Here is a tiny trained network, its code and every weight. The questions are about switching its units off for an input and a class, where a switched-off unit gives its printed mean instead of its output.

import numpy as np


def w(rows, s, z=0):
    codes = np.array(rows[::2]) - 128.0
    scale = np.full(codes.shape[1], s)
    scale[-1] = z or s
    return codes * scale


def norm(h):
    return h / np.sqrt((h * h).mean(-1, keepdims=True) + 1e-5)


def f(y):
    return np.maximum(y, 0)


def log_softmax(a):
    a = a - a.max(-1, keepdims=True)
    return a - np.log(np.exp(a).sum(-1, keepdims=True))


def net(x, mask):
    res = np.array(x, float).reshape(1, 5) / 4 @ E
    u = 0
    for l in range(2):
        y = f(norm(res) @ A[l][:, :-1].T + A[l][:, -1])
        res = res + np.where(mask[u : u + 9], y, B[l][:, -1]) @ B[l][:, :-1]
        u += 9
    return log_softmax(norm(res)[-1] @ U[:, :-1].T + U[:, -1])


A, B = {}, {}
E = w([
[218,147,132,24,41,60],'x0',
[240,100,178,116,124,78],'x1',
[209,184,25,127,201,84],'x2',
[141,128,98,168,35,174],'x3',
[106,3,33,109,103,201],'x4',
],0.0054)
A[0] = w([
[210,48,179,152,124,151,43],'L0N0',
[58,41,92,119,96,146,115],'L0N1',
[172,107,135,102,144,21,66],'L0N2',
[43,108,167,126,172,154,82],'L0N3',
[135,148,3,215,200,152,15],'L0N4',
[112,123,108,115,127,123,43],'L0N5',
[103,88,66,57,59,152,2],'L0N6',
[161,232,99,117,123,96,146],'L0N7',
[101,158,6,208,187,171,34],'L0N8',
],0.0063,0.0048)
B[0] = w([
[210,111,80,199,167,168,164],'L0N0',
[116,102,137,71,114,197,242],'L0N1',
[189,139,106,96,179,117,191],'L0N2',
[139,100,168,174,195,159,207],'L0N3',
[124,141,2,143,162,100,236],'L0N4',
[76,157,146,115,110,123,128],'L0N5',
[103,167,90,72,60,146,170],'L0N6',
[104,48,163,155,158,134,254],'L0N7',
[116,121,60,176,178,73,245],'L0N8',
],0.008,0.0033)
A[1] = w([
[144,94,97,59,167,163,99],'L1N0',
[235,155,148,59,154,2,35],'L1N1',
[137,142,208,174,35,128,82],'L1N2',
[122,166,199,162,174,89,66],'L1N3',
[147,222,151,166,224,93,175],'L1N4',
[112,113,82,42,50,143,22],'L1N5',
[119,189,179,183,85,114,109],'L1N6',
[181,124,70,71,100,76,100],'L1N7',
[90,95,154,114,150,191,3],'L1N8',
],0.0084,0.0045)
B[1] = w([
[148,192,165,173,79,120,185],'L1N0',
[194,20,230,18,194,89,225],'L1N1',
[192,105,74,224,142,82,164],'L1N2',
[91,224,112,70,41,162,176],'L1N3',
[95,132,107,40,89,97,254],'L1N4',
[150,184,61,94,3,173,172],'L1N5',
[154,183,139,223,136,51,158],'L1N6',
[47,163,172,120,148,154,196],'L1N7',
[111,59,192,153,130,154,153],'L1N8',
],0.0063,0.0062)
U = w([
[46,233,186,120,149,86,59],'0',
[215,85,108,159,147,160,2],'1',
[137,128,75,68,48,183,197],'2',
[96,140,3,153,212,109,218],'3',
[59,56,187,171,159,206,79],'4',
[177,170,161,219,80,81,83],'5',
[198,119,184,25,163,73,246],'6',
],0.017,0.003)

Each question gives the input, the list of numbers given to net, and the class t.
The units are the neurons (one row each of A and B). Each row of codes is followed by its name. A weight is (code - 128) times the scale printed after its matrix; where a second scale follows, it is the last column's (A, B and U).
mask holds one flag per neuron, layer by layer. A switched-off neuron (its flag False) gives its mean, the last column of its row in B, instead of its output. The means were averaged over made-up inputs and are rounded, as every weight is.
A unit's drop is (log p(t) with every unit on - log p(t) with that unit switched off) / (log p(t) with every unit on - log p(t) with every unit switched off).
The circuit of an input: a set's keep is (log p(t) with only the set's units on - log p(t) with every unit switched off) / (log p(t) with every unit on - log p(t) with every unit switched off). Starting from the 12 units with the biggest drops (on a tie, the unit counted first), units are removed one at a time, each time the one whose removal leaves the highest keep (on an exact tie, the one counted first), for as long as the keep stays at least 0.8.
units of the circuit, in order: the units of the circuit, biggest drop first
unit that matters most: the unit with the biggest drop
top k neurons: the k neurons with the biggest drops, biggest first
k most important neurons of layer l: the k neurons of layer l with the biggest drops, biggest first
drop when u is switched off: that unit's drop, to one decimal
input [4,-2,-7,-5,1], class 4: 3 most important neurons of layer 1 => [L1N4, L1N8, L1N1]
input [8,4,-6,-2,6], class 2: units of the circuit, in order => [L1N5, L0N6]
input [7,2,-4,5,-1], class 5: 3 most important neurons of layer 1 => [L1N2, L1N4, L1N6]
input [-8,5,1,6,7], class 3: top 3 neurons => [L0N4, L0N8, L1N1]
input [-1,6,-1,-3,3], class 1: top 2 neurons => [L0N0, L1N4]
input [5,-1,3,-2,5], class 2: unit that matters most => L1N5
input [1,6,-7,0,-5], class 5: top 3 neurons => [L1N2, L1N6, L0N4]
input [-2,3,4,8,-3], class 3: units of the circuit, in order => [L1N1, L0N4, L1N0]
input [4,1,-4,-6,4], class 2: 2 most important neurons of layer 1 => [L1N5, L1N1]
input [2,5,-2,3,1], class 1: 3 most important neurons of layer 1 => [L1N4, L1N2, L1N3]
input [4,1,8,7,0], class 6: drop when L1N2 is switched off => 0.0
input [1,0,-7,-8,1], class 4: drop when L1N4 is switched off => 0.1
input [1,-7,-2,-5,-1], class 4: drop when L1N8 is switched off => 0.4
input [-1,6,-3,5,2], class 1: units of the circuit, in order => [L0N0]
